Each row has a class, written after it.
-275 17 413 84 574 -186 521 129 -17 -183 -7 -257 -16 66 -96 -231 -633 676 382 -11 -203 -12 -778 -40 -293 -67 -182 -336 -10 129 -127 -164 146 -249 -95 -11 321 -463 -289 -128 -134 210 4 => q_13
-329 -33 250 -70 416 186 397 813 204 -119 -591 -274 270 298 -291 -6 -194 162 -96 -61 -11 325 -545 -120 325 381 71 -227 298 143 -51 309 255 110 348 281 499 -23 -51 -264 469 171 -230 => q_961
-312 184 433 108 465 -75 578 153 -39 -160 159 -251 -1 18 32 -219 -672 503 327 -41 -336 -44 -722 -16 -276 -33 -177 -199 -52 320 -270 10 142 -249 -17 8 303 -413 -238 -155 -247 105 -98 => q_162
-281 -42 300 -48 362 175 366 851 133 -81 -489 -369 253 254 -273 -18 -198 209 -35 -60 -174 267 -584 -143 303 286 23 -306 287 165 -36 321 298 156 355 348 561 -10 -14 -324 421 162 -262 => q_456
-260 73 261 -14 358 193 485 848 186 -109 -525 -318 292 273 -268 93 -245 231 -65 -115 -156 164 -550 -192 249 265 57 -257 280 144 -66 440 237 103 333 237 466 -2 -198 -290 420 146 -299 => q_122
-211 3 171 -76 354 67 397 723 388 -2 -572 -115 325 353 -337 210 -117 273 -42 -91 118 105 -529 -218 318 218 -139 -291 405 56 89 76 210 -189 276 137 317 -60 -65 -197 580 98 -177 => q_13
-333 103 443 57 527 -183 561 179 73 -233 74 -231 33 -32 1 -209 -633 656 419 11 -239 -61 -649 -56 -290 -52 -229 -242 15 91 -227 -133 77 -310 -127 -186 227 -457 -304 -78 -145 191 -39 => q_867
-236 25 302 -36 459 193 413 851 182 -167 -505 -298 257 237 -277 80 -223 208 -76 -17 -135 267 -540 -243 286 265 19 -301 279 90 25 286 212 48 335 217 503 -32 -87 -309 420 194 -241 => q_107
-388 -47 156 -67 416 107 447 650 476 -11 -529 -147 404 440 -342 136 -99 188 -156 29 147 101 -486 -260 295 294 -187 -458 241 86 -49 205 253 -251 262 105 201 -50 -86 -186 510 106 -161 => q_451
-276 255 444 95 390 -31 487 216 -110 -103 204 -354 -26 12 172 -179 -641 409 356 -109 -416 -115 -725 14 -216 -118 -146 -83 -115 272 -327 92 139 -250 -13 23 303 -437 -334 -120 -278 112 -63 => q_603
-257 336 409 61 405 15 538 186 -174 -217 178 -189 -52 15 173 -154 -593 278 354 8 -204 -142 -671 -82 -245 -105 -99 -49 -85 232 -246 -63 164 -268 -9 -28 342 -489 -290 -71 -212 49 -268 => q_673
-294 285 375 220 492 -80 589 140 -138 -152 143 -267 -104 27 72 -185 -623 445 251 32 -273 -21 -757 31 -262 -105 -116 -114 -86 378 -263 -55 230 -246 -13 -8 296 -417 -237 -173 -239 39 -106 => q_673
-333 48 235 -69 349 118 317 829 259 -169 -551 -328 318 230 -242 52 -197 150 -9 -80 -6 296 -504 -126 323 290 63 -129 349 117 -87 298 149 80 368 212 466 -14 -94 -237 450 139 -222 => q_867
-332 69 417 23 604 -62 533 205 -21 -125 -60 -136 -122 90 -52 -238 -653 579 391 -8 -333 -97 -736 -6 -205 -17 -164 -202 0 170 -188 -19 99 -227 -46 -78 422 -438 -402 -70 -57 157 -187 => q_424
-333 97 461 41 567 -89 442 162 36 -140 24 -128 -12 -2 -52 -190 -618 487 478 12 -288 -45 -632 37 -214 -48 -278 -182 -9 213 -125 -113 107 -426 -83 -124 377 -504 -369 38 -120 101 -46 => q_456
-370 115 452 17 567 -70 517 206 -19 -249 36 -231 -22 -21 33 -286 -675 588 407 7 -346 -76 -658 -13 -212 -59 -151 -246 -20 141 -298 11 64 -204 -55 -139 355 -464 -332 -89 -167 163 -109 => q_867
-265 -2 235 -106 364 132 352 634 394 -16 -587 -102 353 372 -276 198 -131 222 -52 68 153 115 -535 -166 285 312 -154 -299 319 72 71 192 257 -194 277 153 370 -124 -132 -162 572 141 -230 => q_13
-390 88 506 -14 556 -199 514 215 -47 -249 128 -250 11 -25 8 -318 -668 585 482 9 -264 -4 -630 114 -245 -12 -133 -197 -3 171 -219 2 60 -177 11 -75 473 -489 -266 -65 -148 109 -139 => q_13
-297 37 195 -31 421 242 424 686 225 -101 -508 -265 263 324 -297 46 -221 29 -70 119 -15 211 -561 -187 296 355 -17 -271 133 262 57 301 287 1 370 353 534 -108 -111 -253 437 127 -358 => q_673
-288 -30 304 -55 289 228 337 764 270 -20 -529 -113 346 254 -294 83 -225 40 36 41 -13 313 -361 -53 349 366 -73 -110 277 189 52 241 274 -41 275 206 495 -85 -114 -130 479 91 -243 => q_961
-400 55 389 70 670 -130 489 177 43 -238 44 -186 68 32 -125 -241 -573 553 455 48 -142 25 -543 -105 -199 -93 -301 -316 -4 165 -256 -250 85 -471 -112 -237 233 -423 -342 -24 -144 67 82 => q_603
-338 -99 219 -34 447 225 444 805 219 -100 -553 -302 198 318 -279 -16 -209 181 -93 -70 -114 257 -656 -136 317 349 53 -247 247 228 4 305 336 154 376 354 548 -14 -90 -338 494 102 -251 => q_673
-324 134 490 97 463 -75 542 225 16 -90 55 -235 -13 -24 114 -248 -660 630 340 -53 -450 -92 -713 63 -214 -41 -98 -211 -30 173 -318 149 188 -206 -119 -93 286 -448 -315 -79 -176 181 -138 => q_122
-351 -14 226 -116 364 303 347 730 340 -81 -581 40 351 278 -176 93 -179 134 2 30 55 53 -362 -175 335 293 -133 -198 369 74 -28 361 224 -205 259 157 361 -100 -130 -121 531 71 -344 => q_451
-289 -24 247 -48 292 109 258 724 405 -17 -428 -144 411 363 -172 196 -161 267 -7 -41 48 31 -454 -171 314 188 -125 -304 338 44 -15 322 228 -157 286 182 353 -120 -116 -173 483 109 -216 => q_673
-258 114 209 -127 283 39 444 590 283 -12 -564 -317 271 319 -152 64 -213 202 -102 71 135 40 -592 -186 284 350 11 -230 285 81 -28 249 306 18 377 307 354 -119 -118 -254 523 214 -387 => q_867
-331 87 348 98 530 -150 524 225 44 -251 39 -149 -54 2 -61 -245 -638 594 410 -84 -283 -60 -699 -54 -253 -122 -213 -241 38 128 -160 -152 17 -275 -108 -140 331 -450 -350 -95 -123 126 -53 => q_451
-237 95 265 -69 319 247 359 859 138 -133 -405 -253 298 207 -205 30 -200 116 -6 -70 -67 204 -405 -220 284 258 21 -186 254 43 -82 267 156 23 329 216 503 -57 -71 -206 346 156 -313 => q_424
-300 2 227 -52 355 137 367 837 149 -134 -585 -368 244 210 -275 4 -277 257 -14 -8 -79 239 -553 -136 309 261 74 -191 286 191 -15 270 223 121 357 224 541 -35 -106 -308 457 149 -304 => q_660
-338 165 462 60 519 -116 571 186 32 -222 140 -285 11 -46 102 -226 -669 557 369 -41 -351 -90 -660 55 -255 -23 -130 -190 -36 209 -287 60 95 -239 -79 -65 308 -445 -296 -118 -214 98 -122 => q_214
-272 146 520 92 543 -95 623 187 -3 -215 75 -211 -45 -15 69 -222 -701 557 369 40 -477 -103 -731 87 -253 -44 -135 -208 -41 235 -237 147 131 -240 -102 -60 320 -474 -287 -95 -209 143 -175 => q_13
-324 87 375 167 519 -238 541 153 -6 -226 182 -211 -17 -14 -99 -192 -656 730 365 58 -268 60 -687 81 -317 -124 -280 -256 55 249 -166 -164 54 -253 -88 -158 316 -429 -323 -133 -204 41 16 => q_961
-176 -6 119 23 283 -8 286 660 427 24 -569 -274 311 377 -320 272 -152 249 -40 -63 147 120 -658 -210 246 191 -134 -252 407 132 45 99 293 -176 285 195 381 -69 -165 -326 592 141 -122 => q_603
-284 -94 252 -43 324 246 325 786 207 -42 -654 -182 280 289 -316 -6 -207 90 -15 -17 -92 292 -505 -127 353 302 -4 -165 253 203 56 191 336 27 286 285 511 -56 -27 -258 478 139 -261 => q_13
-371 135 508 11 400 -143 467 182 61 -174 126 -274 9 14 118 -242 -715 603 449 -32 -378 -121 -706 53 -202 -16 -126 -171 48 230 -325 138 73 -204 -39 -76 311 -463 -308 -70 -146 137 -179 => q_162
-377 77 446 78 470 -122 475 265 36 -226 124 -301 97 -110 43 -280 -631 629 452 -80 -315 -78 -605 0 -266 -127 -140 -215 -45 108 -355 -51 14 -298 -86 -151 263 -456 -335 -69 -231 124 10 => q_867
-299 226 448 168 491 -140 617 268 24 -233 196 -284 19 -67 44 -173 -671 568 347 -32 -313 -113 -668 26 -310 -124 -138 -185 -14 167 -315 96 79 -303 -125 -158 178 -419 -313 -125 -243 74 -35 => q_660
-284 59 144 -104 224 30 301 717 353 -68 -462 -344 330 337 -171 123 -139 311 -13 -120 6 97 -439 -118 197 335 59 -262 385 46 -86 318 149 -102 372 228 361 12 -91 -247 582 113 -181 => q_603
-323 0 287 -109 388 151 328 673 343 -44 -543 -127 316 326 -174 154 -198 170 21 42 42 36 -409 -186 334 261 -127 -282 299 116 20 264 284 -201 292 197 376 -141 -151 -166 522 112 -283 => q_214
-299 293 379 51 396 -65 502 179 -137 -157 100 -289 -60 -60 184 -204 -610 420 339 -45 -215 -70 -724 -17 -246 -71 -69 -50 -28 255 -300 -86 120 -222 -5 23 277 -418 -251 -121 -208 84 -195 => q_214
-245 20 321 -109 357 71 338 663 365 -49 -501 -211 344 292 -185 199 -170 151 2 121 21 39 -498 -235 266 260 -143 -403 332 65 -38 240 238 -184 306 156 378 -147 -172 -189 498 181 -253 => q_867
-382 64 422 93 581 -199 458 159 -5 -186 -32 -243 -62 -13 -7 -230 -643 657 442 -12 -229 15 -642 -20 -245 -19 -206 -192 32 229 -129 -234 168 -304 -49 -78 353 -465 -292 -132 -98 177 -49 => q_214
-316 281 434 97 389 -61 563 111 -176 -127 166 -253 -66 -40 180 -283 -635 475 301 69 -290 -47 -692 77 -249 6 -87 -77 -109 296 -335 -35 175 -191 -37 14 274 -485 -241 -60 -292 111 -231 => q_961
-283 4 209 -24 329 51 383 678 360 13 -512 -243 275 401 -252 211 -208 273 -96 -49 -17 92 -625 -188 273 205 -79 -320 313 175 -18 256 301 -34 345 252 348 -31 -172 -290 510 95 -230 => q_214
-408 93 421 57 538 -217 535 196 15 -204 79 -206 -55 20 -8 -245 -661 636 418 40 -223 -33 -646 22 -240 -51 -214 -269 32 166 -207 -78 111 -225 -14 -145 341 -458 -313 -70 -98 132 -98 => q_451
-350 92 467 62 577 -245 537 186 7 -276 54 -287 0 -20 -17 -269 -635 627 421 -20 -238 -9 -685 3 -248 -42 -154 -252 6 161 -260 -118 122 -217 -57 -95 345 -438 -275 -123 -138 162 -25 => q_867
-258 43 250 -43 285 54 456 739 376 -72 -475 -307 348 288 -193 109 -175 376 -114 -44 -29 42 -515 -249 278 266 -39 -397 330 46 -83 271 283 -58 284 143 313 -84 -110 -272 491 204 -246 => q_122
-267 -52 363 -104 347 220 367 899 243 -114 -476 -261 305 292 -257 77 -186 152 -20 -80 -121 222 -529 -192 293 319 34 -249 273 98 -26 362 298 45 335 308 509 -80 -80 -163 420 198 -265 => q_162
-274 60 290 -96 322 179 419 811 225 -134 -533 -380 301 264 -207 18 -203 225 -72 -46 -104 195 -556 -227 315 366 75 -259 223 81 -136 338 277 130 320 278 378 -36 -60 -229 403 251 -302 => q_867
-322 -6 309 -86 290 138 354 759 381 40 -530 -151 326 377 -113 133 -151 161 -66 -87 -60 -33 -524 -222 288 251 -80 -325 291 25 -47 391 294 -128 291 216 328 -127 -170 -200 489 225 -261 => q_122
-339 293 480 156 388 -97 563 193 -96 -227 312 -260 -31 -57 205 -216 -668 411 402 15 -365 -148 -673 24 -259 -157 -146 -133 -145 253 -327 35 83 -215 -25 -43 266 -455 -315 -177 -290 12 -160 => q_107
-346 111 391 98 512 -234 504 227 55 -233 113 -291 -41 11 -50 -253 -655 675 412 -32 -282 -75 -699 21 -281 -44 -169 -228 34 143 -254 -48 51 -225 -38 -128 340 -439 -364 -117 -147 124 -98 => q_424
-222 162 559 71 459 -168 524 229 38 -212 213 -271 60 -94 77 -214 -700 597 411 -45 -427 -135 -649 79 -319 -21 -139 -196 2 161 -353 165 104 -310 -85 -92 365 -450 -359 -56 -241 121 -104 => q_424
-305 94 401 138 480 -199 469 159 93 -181 141 -167 -13 26 -91 -161 -652 593 441 33 -296 -43 -666 61 -216 -108 -265 -218 -1 213 -141 -185 93 -262 -105 -163 329 -463 -397 -82 -138 5 -40 => q_107
-276 146 428 173 436 -246 600 116 92 -86 115 -306 38 -29 0 -176 -670 673 273 -9 -340 0 -773 203 -258 -19 -162 -176 -36 337 -288 38 169 -290 -95 -83 211 -396 -305 -102 -194 48 20 => q_961
-298 -12 259 -75 362 167 302 817 250 -179 -523 -187 290 255 -213 61 -147 186 -31 -43 35 293 -483 -182 307 275 30 -192 451 5 -24 254 155 35 260 199 472 -48 -63 -189 505 172 -262 => q_451
-249 45 229 -28 273 41 309 671 470 -1 -456 -165 425 303 -270 220 -151 140 2 -9 143 74 -505 -182 242 197 -187 -332 370 66 7 229 202 -267 283 126 354 -92 -109 -250 553 92 -155 => q_456
-348 74 370 90 432 -222 412 169 79 -170 151 -347 12 3 38 -232 -640 639 468 -80 -301 -84 -702 0 -229 -89 -268 -226 22 205 -243 -152 58 -279 -54 -98 317 -460 -344 -167 -162 125 32 => q_603
-325 13 239 -149 324 149 281 717 383 -64 -497 -137 439 305 -269 88 -132 265 -23 -3 52 92 -423 -203 316 365 -64 -296 363 72 -143 273 175 -202 289 111 362 -124 -148 -88 499 90 -331 => q_961
-404 49 397 43 528 -123 514 226 5 -234 74 -254 12 -33 17 -330 -653 617 441 -102 -297 -72 -627 17 -218 -107 -107 -219 -12 135 -261 -49 33 -219 -83 -98 340 -471 -355 -54 -182 120 -66 => q_122
-363 79 552 111 564 -89 584 218 -21 -213 160 -249 -4 -8 107 -271 -694 613 438 -40 -441 -118 -682 -31 -302 -39 -170 -248 -58 192 -266 112 123 -276 -117 -46 272 -451 -314 -119 -227 180 -78 => q_673
-228 -2 201 -98 354 41 373 652 373 -17 -564 -132 299 336 -298 183 -163 221 -42 40 101 75 -538 -237 259 269 -161 -350 375 58 104 123 223 -187 287 173 386 -117 -196 -155 562 153 -257 => q_451
-327 34 253 -45 446 237 298 784 241 -118 -600 -263 296 285 -297 35 -235 140 -28 -13 -20 254 -537 -192 341 355 69 -246 244 162 -70 379 220 12 378 292 515 -52 -111 -265 486 173 -276 => q_107
-321 -40 296 -83 319 283 322 812 289 -72 -461 -176 269 358 -210 89 -194 91 1 -57 -65 267 -441 -150 421 325 8 -187 337 108 -25 327 279 100 291 280 444 -81 11 -159 456 152 -289 => q_162
-334 113 443 139 565 -249 570 167 4 -205 168 -246 -19 22 -70 -176 -697 645 426 -27 -295 -26 -647 18 -309 -159 -262 -302 -59 219 -179 -160 94 -253 -76 -122 307 -428 -364 -110 -241 80 48 => q_214
-272 145 511 141 461 -98 554 237 23 -142 151 -276 -29 12 104 -184 -674 538 370 -36 -478 -79 -720 96 -229 -26 -211 -173 -34 247 -288 155 225 -186 -90 -44 343 -418 -312 -181 -198 132 -58 => q_603
-244 51 232 -78 270 49 360 723 328 -73 -363 -251 349 291 -212 116 -175 219 -48 -15 67 62 -490 -173 260 254 -117 -302 302 89 -64 261 217 -105 362 250 373 -57 -124 -219 438 82 -215 => q_424
-291 16 308 -24 327 176 374 837 195 -143 -489 -336 281 255 -183 7 -228 252 -74 -23 -169 219 -544 -159 256 302 64 -235 306 95 -149 415 218 127 310 206 484 3 -99 -333 402 189 -332 => q_424
-406 73 514 -14 558 -49 443 237 28 -240 89 -90 29 -11 39 -223 -650 500 541 -6 -269 -70 -548 -61 -217 -77 -245 -214 26 139 -206 -57 5 -396 -81 -179 352 -515 -314 20 -149 147 -95 => q_162
-299 180 481 77 530 -85 599 199 18 -186 140 -258 -125 77 141 -189 -688 562 342 -44 -405 -102 -723 32 -215 -29 -221 -174 2 138 -237 103 173 -157 -98 -108 288 -460 -293 -145 -187 223 -54 => q_603
-329 -14 243 -31 343 206 450 794 213 -148 -486 -282 228 244 -205 -24 -288 180 -64 4 -126 264 -513 -100 294 303 51 -177 301 126 -7 381 204 150 316 238 480 -77 -66 -318 424 173 -321 => q_961
-271 21 189 -108 321 85 397 730 286 -43 -526 -267 287 304 -271 134 -236 316 -31 23 13 64 -501 -146 313 257 -82 -293 289 132 73 256 230 -46 342 179 427 -75 -141 -242 537 106 -280 => q_660
-311 -36 342 -137 331 193 276 840 220 -101 -464 -253 396 242 -180 60 -154 201 17 -118 -42 272 -438 -94 327 315 67 -191 333 60 -117 310 199 54 361 227 529 -62 -43 -153 419 124 -241 => q_13
-287 -23 317 -42 360 288 343 780 208 -64 -526 -28 261 274 -243 99 -225 80 35 113 -104 261 -333 -76 390 305 -107 -180 314 185 44 275 267 -17 257 185 507 -111 -82 -127 447 95 -320 => q_961
-278 7 235 -8 439 123 460 774 199 -214 -519 -333 272 280 -296 9 -210 222 -129 22 -4 313 -562 -140 271 268 7 -366 259 111 16 310 265 155 294 263 505 -24 -61 -330 397 195 -176 => q_122
-283 130 546 81 446 -118 565 183 16 -106 78 -286 -38 -43 141 -190 -713 543 398 46 -488 -128 -738 83 -225 -41 -164 -206 -76 242 -276 149 218 -215 -77 -45 298 -465 -310 -125 -171 178 -141 => q_867
-261 -72 262 -125 305 119 320 699 348 45 -535 -172 395 319 -245 178 -146 151 16 -65 36 37 -525 -110 277 306 -90 -215 322 179 -41 284 296 -136 335 318 454 -80 -153 -189 521 62 -262 => q_867
-315 93 361 108 489 -210 489 194 58 -258 88 -141 -10 -23 -129 -233 -698 536 456 10 -234 18 -609 -19 -243 -141 -280 -262 13 181 -148 -194 101 -314 -92 -189 308 -447 -321 -44 -163 69 8 => q_451
-230 -49 296 -61 299 189 315 789 240 -5 -545 -234 268 325 -278 95 -192 171 -15 25 -133 189 -515 -192 325 313 -65 -289 268 103 13 232 288 41 297 233 509 -50 -178 -223 478 173 -308 => q_424
-248 -14 238 -62 314 -15 501 653 321 25 -526 -280 306 394 -281 91 -234 352 -132 -41 17 84 -604 -133 238 345 -35 -321 300 116 -17 265 301 28 314 279 321 -60 -134 -239 457 192 -255 => q_961
-251 23 252 -140 379 7 386 750 298 -49 -481 -369 396 275 -302 53 -167 279 -27 -30 84 93 -501 -166 256 336 -24 -290 337 97 -94 267 261 -118 372 223 468 -73 -160 -205 498 118 -250 => q_603
-330 11 268 -59 341 135 361 794 227 -146 -530 -387 306 249 -194 -56 -243 130 -28 -36 -60 239 -513 -146 293 301 74 -141 308 101 -87 336 216 88 347 240 507 -46 -161 -315 443 177 -257 => q_603
-268 59 189 -41 366 37 453 706 294 -75 -562 -255 263 301 -244 99 -225 287 -106 12 70 106 -552 -133 292 229 -93 -341 309 138 65 282 260 -15 354 220 439 -70 -117 -307 510 168 -202 => q_122
-324 6 263 -101 436 242 374 689 327 -114 -593 -65 281 300 -115 104 -198 165 -31 -8 -22 -6 -460 -290 301 268 -86 -324 342 57 -53 337 196 -230 284 174 377 -152 -134 -196 512 211 -314 => q_451
-347 96 507 37 510 -137 401 222 -63 -247 85 -215 1 -55 54 -264 -682 639 513 -12 -308 -52 -601 -26 -221 -67 -168 -182 67 129 -215 -94 26 -235 -56 -111 372 -458 -377 -80 -148 133 -93 => q_107
-255 -13 193 -110 325 67 438 686 368 3 -522 -235 329 368 -291 185 -217 299 -70 -33 83 97 -582 -182 266 292 -49 -330 295 109 -21 278 230 -36 351 257 381 -59 -143 -151 522 178 -265 => q_451
-330 98 446 116 632 -227 569 212 -36 -241 70 -292 -61 45 -77 -214 -676 612 413 -26 -282 -38 -745 25 -299 -93 -166 -247 -30 243 -144 -56 102 -253 -41 -82 409 -449 -361 -115 -159 125 -22 => q_673
-288 266 449 142 510 -145 629 240 -97 -321 213 -230 -84 -60 81 -198 -679 449 344 47 -340 6 -649 35 -293 -99 -172 -159 -18 220 -207 70 143 -208 -49 -68 307 -438 -221 -109 -274 105 -147 => q_451
-422 122 459 119 524 -143 476 197 -32 -236 140 -211 -8 -31 11 -273 -677 610 479 2 -330 -17 -631 4 -258 -168 -272 -235 -7 207 -227 -66 34 -297 -53 -166 318 -431 -319 -120 -186 93 -6 => q_456
-293 -74 256 -52 355 198 399 850 252 -131 -462 -284 284 294 -249 46 -253 121 -22 -134 -70 235 -537 -107 312 291 69 -180 274 98 -21 381 253 182 310 350 483 -28 -74 -268 406 132 -218 => q_660
-282 157 475 102 496 -77 539 191 -43 -113 96 -245 -109 -33 140 -149 -668 546 349 20 -399 -70 -736 26 -263 -64 -196 -208 -5 244 -215 11 207 -241 -75 -28 278 -438 -270 -145 -196 150 -101 => q_214
-376 101 339 73 551 -267 499 159 101 -205 14 -269 20 71 -77 -193 -626 702 391 -170 -154 -20 -701 -85 -231 -83 -196 -274 17 134 -206 -257 72 -275 -55 -154 236 -390 -320 -130 -103 131 52 => q_214
-318 202 492 90 471 -92 545 220 -17 -227 74 -269 -46 -13 72 -220 -722 544 374 27 -446 -61 -694 138 -201 -64 -125 -143 -6 255 -267 200 136 -194 -55 -147 332 -452 -303 -120 -178 83 -147 => q_13
-275 -14 282 2 396 144 389 814 202 -128 -521 -228 267 287 -292 63 -194 130 -42 -11 -71 262 -497 -166 268 203 13 -276 323 93 9 262 277 56 263 191 510 -65 -143 -250 429 138 -242 => q_122
-369 65 384 44 626 -263 624 112 34 -202 45 -247 -27 87 -102 -256 -637 705 330 33 -201 -12 -730 -41 -252 15 -195 -384 11 170 -207 -124 152 -211 -30 -88 300 -415 -292 -93 -99 146 -107 => q_451
-240 13 210 -3 287 157 343 840 269 -73 -487 -365 277 259 -296 46 -214 159 -39 -46 -137 230 -574 -183 320 256 -41 -259 255 167 -37 255 280 56 345 233 528 -39 -126 -353 465 138 -202 => q_603
